Below is a small trained network, with its code and all its weights. Each question gives an input and a target symbol and asks what happens when units are switched off, that is, made to give their printed mean instead of their output.

import numpy as np


def w(rows, s, z=0):
    codes = np.array(rows[::2]) - 128.0
    scale = np.full(codes.shape[1], s)
    scale[-1] = z or s
    return codes * scale


def f(y):
    return y / 2 * (1 + np.tanh(0.7978845608 * (y + 0.044715 * y**3)))


def softmax(a):
    e = np.exp(a - a.max(-1, keepdims=True))
    return e / e.sum(-1, keepdims=True)


def log_softmax(a):
    a = a - a.max(-1, keepdims=True)
    return a - np.log(np.exp(a).sum(-1, keepdims=True))


def net(x, mask):
    ids = ['αγδθλσφψ'.index(c) for c in x.split()]
    T = len(ids)
    res = E[ids] + P[:T]
    r = res
    for j in range(3):
        rows = slice(3 * j, 3 * j + 3)
        q, k, v = (r @ M[0][rows].T for M in (Q, K, V))
        z = softmax(np.where(np.tri(T) > 0, q @ k.T / 3**0.5, -1e9)) @ v
        o = O[0][rows]
        res = res + np.where(mask[j], z, o[:, -1]) @ o[:, :-1]
    y = f(res @ A[0][:, :-1].T + A[0][:, -1])
    res = res + np.where(mask[3:19], y, B[0][:, -1]) @ B[0][:, :-1]
    return log_softmax(res[-1] @ U[:, :-1].T + U[:, -1])


Q, K, V, O, A, B = {}, {}, {}, {}, {}, {}
E = w([
[180,160,131,129,116,137,81],'α',
[119,167,210,95,132,24,204],'γ',
[184,5,66,161,180,70,197],'δ',
[118,25,229,200,131,204,150],'θ',
[141,175,109,206,156,93,102],'λ',
[97,168,75,162,120,141,108],'σ',
[83,31,102,58,104,165,204],'φ',
[132,156,89,121,103,155,91],'ψ',
],0.016)
P = w([
[143,131,142,157,121,142,162],'0',
[126,108,162,114,115,124,96],'1',
[109,103,136,163,67,108,124],'2',
[142,164,134,149,167,153,225],'3',
[112,107,167,79,201,122,73],'4',
[106,93,113,163,47,83,75],'5',
[137,181,98,187,98,130,223],'6',
[110,141,168,64,251,140,110],'7',
[75,75,147,101,130,79,12],'8',
[179,180,96,159,67,128,189],'9',
[124,172,145,99,221,135,171],'10',
],0.013)
Q[0] = w([
[114,118,107,146,157,153,111],'h0',
[133,152,128,87,172,114,119],'h0',
[155,158,148,129,132,126,94],'h0',
[130,94,115,142,146,145,81],'h1',
[159,143,99,130,175,181,203],'h1',
[121,131,135,90,199,132,108],'h1',
[73,80,191,131,132,116,2],'h2',
[139,84,134,190,58,129,120],'h2',
[133,141,116,134,69,84,116],'h2',
],0.019)
K[0] = w([
[113,82,91,163,116,151,111],'h0',
[110,106,138,94,115,82,97],'h0',
[118,132,166,151,181,84,74],'h0',
[159,61,107,180,52,149,175],'h1',
[131,66,145,59,191,120,33],'h1',
[92,99,133,144,28,50,63],'h1',
[152,137,109,199,7,128,195],'h2',
[194,166,144,158,187,245,231],'h2',
[140,201,94,102,180,119,190],'h2',
],0.014)
V[0] = w([
[112,124,100,134,140,126,148],'h0',
[146,158,150,96,113,85,151],'h0',
[111,120,95,146,108,145,173],'h0',
[159,127,64,55,142,86,106],'h1',
[196,69,105,119,99,127,134],'h1',
[220,129,172,31,117,200,75],'h1',
[1,147,57,76,26,234,104],'h2',
[133,65,159,87,167,150,199],'h2',
[12,115,69,202,191,139,164],'h2',
],0.0086)
O[0] = w([
[165,101,143,113,131,126,135,157],'h0',
[63,101,131,169,109,106,137,107],'h0',
[147,101,155,112,116,102,113,213],'h0',
[127,52,152,135,114,90,104,33],'h1',
[157,130,120,96,146,99,119,155],'h1',
[123,121,134,95,109,118,61,27],'h1',
[180,132,149,132,5,94,129,102],'h2',
[139,137,173,65,172,105,109,248],'h2',
[198,150,166,125,138,155,229,252],'h2',
],0.011,0.0033)
A[0] = w([
[116,192,80,148,119,133,130,133],'n0',
[102,63,144,97,125,145,169,65],'n1',
[150,201,137,183,148,103,84,101],'n2',
[67,63,149,107,192,102,162,95],'n3',
[166,104,179,104,137,87,125,162],'n4',
[117,118,170,106,151,116,226,113],'n5',
[144,166,78,202,64,153,64,93],'n6',
[104,210,141,87,118,70,140,173],'n7',
[118,147,73,143,163,149,5,2],'n8',
[99,174,98,123,147,146,148,102],'n9',
[154,178,96,124,79,90,30,139],'n10',
[116,66,200,138,117,107,125,109],'n11',
[98,129,122,158,144,155,27,37],'n12',
[134,195,98,93,170,123,79,34],'n13',
[85,137,154,115,121,97,162,128],'n14',
[89,117,116,119,121,139,171,80],'n15',
],0.011,0.0064)
B[0] = w([
[132,103,158,122,44,188,72,165],'n0',
[91,141,86,63,64,175,76,175],'n1',
[95,125,120,2,64,181,101,161],'n2',
[200,165,162,148,38,111,178,213],'n3',
[56,135,126,194,154,146,173,196],'n4',
[87,134,104,84,160,93,2,245],'n5',
[252,176,20,87,160,108,111,163],'n6',
[96,77,178,132,77,116,109,180],'n7',
[27,211,95,106,118,80,232,149],'n8',
[155,63,190,106,140,140,126,165],'n9',
[76,101,178,192,190,93,39,162],'n10',
[155,173,11,138,188,209,155,170],'n11',
[55,178,115,136,78,141,170,142],'n12',
[161,61,88,69,128,56,159,153],'n13',
[206,98,164,178,99,174,53,151],'n14',
[132,113,143,86,79,103,109,141],'n15',
],0.0068,0.012)
U = w([
[99,174,148,126,121,110,253,73],'α',
[199,227,126,132,85,115,196,63],'γ',
[177,74,81,140,200,30,184,251],'δ',
[121,129,211,172,95,74,140,230],'θ',
[181,117,87,149,155,114,29,19],'λ',
[99,185,85,133,152,104,111,51],'σ',
[129,71,114,27,92,144,125,106],'φ',
[116,138,126,191,198,232,115,249],'ψ',
],0.0055,0.0026)

Each question gives the input, a string of symbols that net reads in full, and the target symbol t.
The units are the heads (3 rows each of Q, K, V and O) and the neurons (one row each of A and B). Each row of codes is followed by its name. A weight is (code - 128) times the scale printed after its matrix; where a second scale follows, it is the last column's (O, A, B and U).
mask holds one flag per unit, heads first, then neurons. A switched-off unit (its flag False) gives its mean, the last column of its rows in O or B, instead of its output. The means were averaged over made-up inputs and are rounded, as every weight is.
A unit's drop is (log p(t) with every unit on - log p(t) with that unit switched off) / (log p(t) with every unit on - log p(t) with every unit switched off).
The circuit of an input: a set's keep is (log p(t) with only the set's units on - log p(t) with every unit switched off) / (log p(t) with every unit on - log p(t) with every unit switched off). Starting from the 12 units with the biggest drops (on a tie, the unit counted first), units are removed one at a time, each time the one whose removal leaves the highest keep (on an exact tie, the one counted first), for as long as the keep stays at least 0.8.
circuit, biggest first: the units of the circuit, biggest drop first
k most important neurons: the k neurons with the biggest drops, biggest first
which heads matter: for each layer, one digit per head in row order, 1 if its drop is at least 0.15 and else 0, layers parted by /
input σ γ α, target γ: circuit, biggest first -> h2; n6
input φ λ σ σ ψ φ φ α φ λ, target σ: which heads matter -> 011
input γ γ σ α σ, target γ: circuit, biggest first -> h2; n5
input ψ δ γ θ φ φ λ λ α σ, target ψ: circuit, biggest first -> h2
input σ σ σ ψ, target γ: circuit, biggest first -> h2; n6
input φ γ δ λ, target α: which heads matter -> 001
input γ θ σ δ ψ ψ, target δ: circuit, biggest first -> h2; n13; h1
input φ φ φ γ σ φ γ α φ σ γ, target θ: circuit, biggest first -> n7; h2
input ψ φ θ φ φ δ φ λ, target δ: which heads matter -> 011
input λ α γ σ σ, target α: 3 most important neurons -> n8; n5; n12
input φ σ σ λ, target γ: which heads matter -> 001
input σ γ ψ ψ, target α: which heads matter -> 001
input σ φ σ σ σ α, target γ: circuit, biggest first -> h2; n5
input σ λ σ α, target ψ: circuit, biggest first -> h2; n3
input θ δ σ φ ψ ψ, target θ: circuit, biggest first -> h2; n10; n7; n6
input σ φ θ φ φ θ σ γ, target θ: 3 most important neurons -> n7; n3; n14
input φ θ φ σ σ θ φ ψ λ ψ, target λ: 2 most important neurons -> n10; n6
input δ λ φ λ γ σ λ, target α: 4 most important neurons -> n8; n5; n12; n3
input γ ψ φ σ, target λ: which heads matter -> 011
input φ λ δ θ γ ψ, target φ: which heads matter -> 011
input λ σ φ δ γ φ α, target α: which heads matter -> 001
input σ φ φ α γ ψ, target σ: which heads matter -> 001
input λ σ ψ, target ψ: most important neuron -> n3
